[158 106 174 146 152  98  98 100 116 141 123 106 146 159 143 162 114 173
 101  95 134 104 147 124  80 134 112 128 162 103 191 185 172 118 149 200
 141  96 115 131 142 140] = (111)
[116  87 149 128 120 113 125 111 126 142 127 154 154 152 117 165 135 180
 122 128 151 122 133 105  51 132 158 146 133  89 143 168 196 152 127 166
  86 131 153 111 144 126] = (68)
[171 101 121 107 124 127 130 106 124 132 133 145 111 160 120 111 111 153
  65  67 126 114 138 134 103 149 178 112 154 112 131 157 110 112 142 160
 144 134 119 143 134 162] = (91)
[126  44 197 137 142 115 150 113 140 143 156 119 193 187 137  83 109 190
  70 119  79 192 159  94 115 157 199 142 143  88 153 197 197 113 121 131
 129  55  95 143 150 144] = (156)
[137 176 162 133 147  82 117  97 128 124 101  56  82 101 149 126 142  66
 140 140  89 134 146 166 170 116  79 129 156 143 126 117 104  76 186 137
 211  90  93  99 124 124] = (146)
[135 104 145 130 128 111 111 109 116 138 118 137 139 146 125 168 129 168
 122 113 152 103 136 122  66 126 128 135 147 104 159 167 170 137 140 182
 109 129 137 121 139 131] = (153)
[141 162  81 117 123 146 113 141  94 107 103 118  82  93 129 130 129  72
 158 119 155  80 124 180 165  91  67 107 143 174 126 103  47 106 154 146
 155 166 114 158 110 130] = (33)
diff (68): [116  87 149 128 120 113 125 111 125 142 127 154 154 152 117 165 135 180
 122 128 151 122 133 105  51 132 158 146 133  89 143 168 196 152 127 166
  86 131 153 111 144 126]  9, [126]
diff (33): [141 162  81 117 123 146 113 141  94 107 103 118  82  93 129 130 129  72
 158 119 155  80 124 180 165  91  67 107 143 174 126 103  47 106 154 146
 155 167 114 158 110 130]  38, [166]
diff (156): [126  44 197 137 142 115 150 113 140 143 156 119 193 187 137  83 109 190
  70 119  79 192 159  94 115 157 199 142 143  88 153 198 197 113 121 131
 129  55  95 143 150 144]  32, [197]
diff (156): [126  44 197 137 142 115 150 113 140 143 156 119 193 187 138  83 109 190
  70 119  79 192 159  94 115 157 199 142 143  88 153 197 197 113 121 131
 129  55  95 143 150 144]  15, [137]
diff (91): [171 101 121 107 124 127 130 106 124 132 133 145 111 160 120 111 111 153
  65  67 126 114 137 134 103 149 178 112 154 112 131 157 110 112 142 160
 144 134 119 143 134 162]  23, [138]

[131 109 139 125]  (44)
[104 148 112 153]  (143)
[ 78 146 202 151]  (60)
[126 130 187 108]  (43)
[136 161 133 166]  (3)
diff (60): [ 78 146 201 151]  3, [202]
diff (44): [130 109 139 125]  1, [131]
diff (143): [104 148 112 152]  4, [153]
diff (3): [135 161 133 166]  1, [136]
diff (3): [136 160 133 166]  2, [161]
diff (60): [ 78 146 202 152]  4, [151]

[111 155 132 148  69 116] : (89)
[147 126 135 104 143 148] : (9)
[146 110 128 155 134 114] : (78)
[138 126 142 127 133  52] : (80)
diff (89): [111 155 132 147  69 116]  4, [148]
diff (80): [138 126 142 128 133  52]  4, [127]
diff (89): [111 155 132 148  69 117]  6, [116]
diff (80): [138 126 141 127 133  52]  3, [142]
diff (78): [146 110 129 155 134 114]  3, [128]

[140 143  75 112 117 147 120 106  96 122  91 138 154  72 107 125 118  63
 113 109 131 155 125 129  82  91] : (2)
[141 131 193 154 126 148 167 170 153 159 156 115 120 140 147 152 110 139
 125 111 153 122 137 136 186 154] : (115)
[134 119 171 111 109 142 145 159 179 141 177 131 142 126 161 139 115 161
 106 129 129 158 139 139 167 147] : (76)
[126 150 132  98 119 119 126 124 111 121 104 130 146  90 147 122 137 102
 115 104 129 167 140 112 118 169] : (42)
[167 137 201 189 155 182 185 185 158 167 183 159 143 186 153 172 141 157
 149 161 166 135 140 144 201 169] : (15)
[141 146 135 182 187 125 132 119  78 135  84 147 118 153 103 138 165 104
 188 132 143 114 136 116 114 162] : (117)
[129  88 112 133 111 134 108 107 114 115 145 119 129 152 121 119 106 144
  93 155 116 108 112 118 120  92] : (101)
diff (76): [134 119 171 111 109 142 145 159 179 141 177 131 143 126 161 139 115 161
 106 129 129 158 139 139 167 147]  13, [142]
diff (42): [126 150 132  99 119 119 126 124 111 121 104 130 146  90 147 122 137 102
 115 104 129 167 140 112 118 169]  4, [98]
diff (117): [141 146 135 182 187 125 132 119  78 134  84 147 118 153 103 138 165 104
 188 132 143 114 136 116 114 162]  10, [135]

[131 115 126 112 131 106 132 123] -> (99)
[178 109 109 117 141  60 106 117] -> (168)
[148 109 127 116 132  87 137 104] -> (22)
[121 121 122 108 132 120 122 144] -> (90)
[154 118 107 110 140  89  96 147] -> (10)
[159 104 129 119 132  74 143  89] -> (180)
[125 129 105 103 139 123  89 180] -> (202)
[130 121 115 107 136 113 110 152] -> (88)
[149 104 134 118 129  82 152  86] -> (209)
[154 123  99 108 144  92  81 166] -> (188)
[143 105 137 118 127  89 157  85] -> (11)
diff (99): [131 114 126 112 131 106 132 123]  2, [115]
diff (22): [148 109 127 116 132  86 137 104]  6, [87]
diff (99): [132 115 126 112 131 106 132 123]  1, [131]
diff (202): [125 130 105 103 139 123  89 180]  2, [129]
diff (11): [144 105 137 118 127  89 157  85]  1, [143]

